Below are the code and all the weights of a small trained network. Each question names an input and a class and asks about switching units off, where a switched-off unit gives its printed mean instead of its output.

import numpy as np


def w(rows, s, z=0):
    codes = np.array(rows[::2]) - 128.0
    scale = np.full(codes.shape[1], s)
    scale[-1] = z or s
    return codes * scale


def f(y):
    return y / 2 * (1 + np.tanh(0.7978845608 * (y + 0.044715 * y**3)))


def log_softmax(a):
    a = a - a.max(-1, keepdims=True)
    return a - np.log(np.exp(a).sum(-1, keepdims=True))


def net(x, mask):
    res = np.array(x, float).reshape(1, 6) / 4 @ E
    y = f(res @ A[0][:, :-1].T + A[0][:, -1])
    res = res + np.where(mask, y, B[0][:, -1]) @ B[0][:, :-1]
    return log_softmax(res[-1] @ U[:, :-1].T + U[:, -1])


A, B = {}, {}
E = w([
[96,118,121,17,176,230,167,181,70,88],'x0',
[2,156,61,155,182,42,112,145,66,164],'x1',
[116,237,193,24,136,167,32,47,114,186],'x2',
[90,95,148,80,194,71,164,30,197,18],'x3',
[125,178,62,35,76,67,92,198,218,104],'x4',
[188,192,77,80,117,76,250,88,85,166],'x5',
],0.0063)
A[0] = w([
[81,107,196,147,119,149,43,185,156,83,121],'neuron 1',
[16,153,100,181,194,64,137,117,79,169,87],'neuron 2',
[193,115,183,110,68,159,141,111,139,86,67],'neuron 3',
[64,118,115,19,183,229,208,209,39,72,116],'neuron 4',
[158,143,132,140,95,138,107,216,116,209,94],'neuron 5',
[160,145,72,168,54,151,99,177,79,204,83],'neuron 6',
[81,73,160,172,162,185,50,146,193,130,116],'neuron 7',
[173,62,86,240,143,101,238,214,117,90,10],'neuron 8',
[213,107,186,116,60,160,138,105,148,104,100],'neuron 9',
[122,125,139,84,184,85,136,89,212,42,85],'neuron 10',
[118,173,63,7,51,38,89,223,218,93,22],'neuron 11',
[134,43,95,162,112,101,190,188,125,106,22],'neuron 12',
[132,198,177,67,114,134,49,45,114,161,23],'neuron 13',
[51,140,92,111,201,65,123,152,90,178,127],'neuron 14',
[90,77,154,149,155,172,44,189,154,102,107],'neuron 15',
[119,167,60,58,77,111,97,211,243,115,44],'neuron 16',
[173,215,86,112,100,125,229,98,99,143,119],'neuron 17',
[131,88,142,96,197,100,155,25,191,42,40],'neuron 18',
[96,102,167,155,106,172,51,175,150,102,15],'neuron 19',
[85,96,150,114,226,91,152,33,148,74,55],'neuron 20',
[165,157,128,143,108,163,129,237,118,207,61],'neuron 21',
[243,153,66,50,134,29,203,109,71,150,92],'neuron 22',
[173,128,109,164,77,171,87,179,56,189,3],'neuron 23',
[235,106,195,128,97,174,167,108,185,132,99],'neuron 24',
[141,197,199,82,173,131,79,89,85,164,72],'neuron 25',
[196,85,167,115,68,173,163,125,171,101,66],'neuron 26',
[197,141,161,122,59,175,146,122,200,82,68],'neuron 27',
[133,182,154,80,93,154,70,73,100,165,9],'neuron 28',
[88,250,192,97,158,152,96,64,157,211,53],'neuron 29',
[138,109,104,120,92,188,110,207,115,217,51],'neuron 30',
[47,144,83,142,175,40,114,148,88,156,132],'neuron 31',
[134,92,216,204,200,170,178,40,19,132,102],'neuron 32',
[158,160,105,230,70,23,74,58,152,134,56],'neuron 33',
[213,182,104,113,132,105,254,90,85,179,123],'neuron 34',
[156,75,62,180,112,110,178,199,140,71,52],'neuron 35',
[97,74,116,77,197,66,110,48,182,48,6],'neuron 36',
[148,139,179,221,47,32,115,54,184,193,106],'neuron 37',
[220,107,184,105,133,173,158,135,183,135,122],'neuron 38',
],0.0061,0.0015)
B[0] = w([
[129,67,136,113,183,39,99,61,148,128,196],'neuron 1',
[42,153,74,110,147,185,76,209,175,182,221],'neuron 2',
[70,162,106,139,141,117,99,179,136,156,177],'neuron 3',
[190,81,220,1,47,165,137,144,244,91,243],'neuron 4',
[105,149,213,134,100,69,206,122,82,140,188],'neuron 5',
[117,171,202,112,76,80,172,103,93,138,204],'neuron 6',
[101,46,156,136,177,62,106,64,153,149,197],'neuron 7',
[155,195,124,161,150,154,91,92,111,28,251],'neuron 8',
[58,152,78,139,107,161,77,169,147,166,195],'neuron 9',
[106,172,186,130,97,116,191,115,62,171,203],'neuron 10',
[200,81,138,226,170,218,152,103,61,192,255],'neuron 11',
[157,178,100,184,116,154,54,108,114,17,193],'neuron 12',
[161,191,104,172,156,125,101,123,126,31,213],'neuron 13',
[66,140,110,130,121,192,85,184,171,144,200],'neuron 14',
[122,77,144,103,156,49,103,86,170,140,190],'neuron 15',
[209,67,110,219,182,224,144,79,48,200,222],'neuron 16',
[85,46,145,116,188,31,57,66,175,128,194],'neuron 17',
[89,199,190,155,77,56,221,140,64,162,217],'neuron 18',
[97,104,148,152,142,47,95,84,176,136,175],'neuron 19',
[94,148,192,152,55,127,193,143,80,160,208],'neuron 20',
[98,182,189,126,85,56,174,120,96,131,193],'neuron 21',
[124,75,141,141,159,70,54,74,189,152,217],'neuron 22',
[123,159,210,129,69,75,206,119,72,165,191],'neuron 23',
[32,182,62,120,116,157,76,210,158,191,211],'neuron 24',
[158,158,129,146,163,144,101,109,102,56,195],'neuron 25',
[56,170,89,141,116,132,73,188,133,140,187],'neuron 26',
[68,155,77,161,128,165,106,188,120,164,194],'neuron 27',
[134,171,132,165,119,115,108,109,105,45,182],'neuron 28',
[161,185,107,173,128,151,82,101,106,19,218],'neuron 29',
[107,157,185,110,96,85,195,112,110,134,186],'neuron 30',
[72,169,102,107,116,179,70,196,153,167,213],'neuron 31',
[199,62,108,193,168,234,154,101,85,208,243],'neuron 32',
[186,92,179,37,74,195,173,172,218,103,222],'neuron 33',
[110,75,132,134,185,46,52,64,203,174,219],'neuron 34',
[139,209,123,193,131,127,95,70,121,10,207],'neuron 35',
[108,166,193,148,77,73,181,148,49,161,211],'neuron 36',
[213,79,183,32,62,208,173,173,218,103,236],'neuron 37',
[67,155,99,128,118,117,80,167,145,170,192],'neuron 38',
],0.0062)
U = w([
[88,178,170,140,79,48,216,131,63,159,113],'0',
[143,190,105,168,141,130,92,107,108,4,119],'1',
[36,159,77,130,123,153,88,217,150,188,132],'2',
[113,57,134,126,172,24,90,67,165,158,137],'3',
[186,79,118,188,160,210,160,108,69,202,122],'4',
[177,97,165,34,75,171,162,163,194,94,119],'5',
[126,99,69,103,141,95,157,151,109,125,254],'6',
],0.012,0.0052)

Each question gives the input, the list of numbers given to net, and the class t.
The units are the neurons (one row each of A and B). Each row of codes is followed by its name. A weight is (code - 128) times the scale printed after its matrix; where a second scale follows, it is the last column's (A, B and U).
mask holds one flag per neuron, in row order. A switched-off neuron (its flag False) gives its mean, the last column of its row in B, instead of its output. The means were averaged over made-up inputs and are rounded, as every weight is.
A unit's drop is (log p(t) with every unit on - log p(t) with that unit switched off) / (log p(t) with every unit on - log p(t) with every unit switched off).
The circuit of an input: a set's keep is (log p(t) with only the set's units on - log p(t) with every unit switched off) / (log p(t) with every unit on - log p(t) with every unit switched off). Starting from the 12 units with the biggest drops (on a tie, the unit counted first), units are removed one at a time, each time the one whose removal leaves the highest keep (on an exact tie, the one counted first), for as long as the keep stays at least 0.8.
units of the circuit, in order: the units of the circuit, biggest drop first
top k neurons: the k neurons with the biggest drops, biggest first
drop of u: that unit's drop, to one decimal
input [5,2,3,4,6,7], class 3: units of the circuit, in order -> [neuron 22]
input [6,7,-4,-7,8,8], class 3: top 3 neurons -> [neuron 22; neuron 17; neuron 34]
input [4,7,-5,5,-2,-5], class 2: top 3 neurons -> [neuron 2; neuron 31; neuron 14]
input [8,7,-1,3,1,4], class 5: top 2 neurons -> [neuron 4; neuron 24]
input [0,8,-2,5,-6,8], class 2: top 2 neurons -> [neuron 2; neuron 31]
input [7,-4,1,-2,7,-3], class 4: top 4 neurons -> [neuron 16; neuron 11; neuron 37; neuron 33]
input [-4,-3,3,-5,-2,-6], class 3: units of the circuit, in order -> [neuron 7; neuron 1]
input [-2,-1,-4,2,5,1], class 4: units of the circuit, in order -> [neuron 11; neuron 16]
input [-5,6,-7,-4,-3,-8], class 3: top 3 neurons -> [neuron 7; neuron 15; neuron 1]
input [-3,-3,5,-5,8,3], class 4: top 2 neurons -> [neuron 11; neuron 16]
input [5,-2,5,-2,8,7], class 4: top 2 neurons -> [neuron 11; neuron 16]
input [-8,0,-5,-2,6,-8], class 3: top 3 neurons -> [neuron 1; neuron 7; neuron 19]
input [7,1,3,0,5,-2], class 5: top 2 neurons -> [neuron 4; neuron 32]
input [3,-5,3,-3,8,6], class 4: units of the circuit, in order -> [neuron 11]
input [-6,4,2,-2,7,7], class 3: top 3 neurons -> [neuron 22; neuron 17; neuron 34]
input [-5,-6,0,-1,8,-3], class 4: top 2 neurons -> [neuron 16; neuron 11]
input [-1,5,7,-6,4,6], class 1: top 2 neurons -> [neuron 29; neuron 13]
input [-2,7,0,7,7,-2], class 0: top 3 neurons -> [neuron 36; neuron 10; neuron 18]
input [7,-4,-6,-5,-1,-7], class 3: drop of neuron 7 -> 0.3
input [-4,2,6,-4,7,-7], class 3: drop of neuron 4 -> 0.0
input [6,-1,1,-1,-5,-1], class 5: units of the circuit, in order -> [neuron 4]
input [-7,4,-7,1,-7,-2], class 1: drop of neuron 11 -> 0.4
input [6,-7,-8,5,5,-4], class 1: drop of neuron 12 -> 0.1
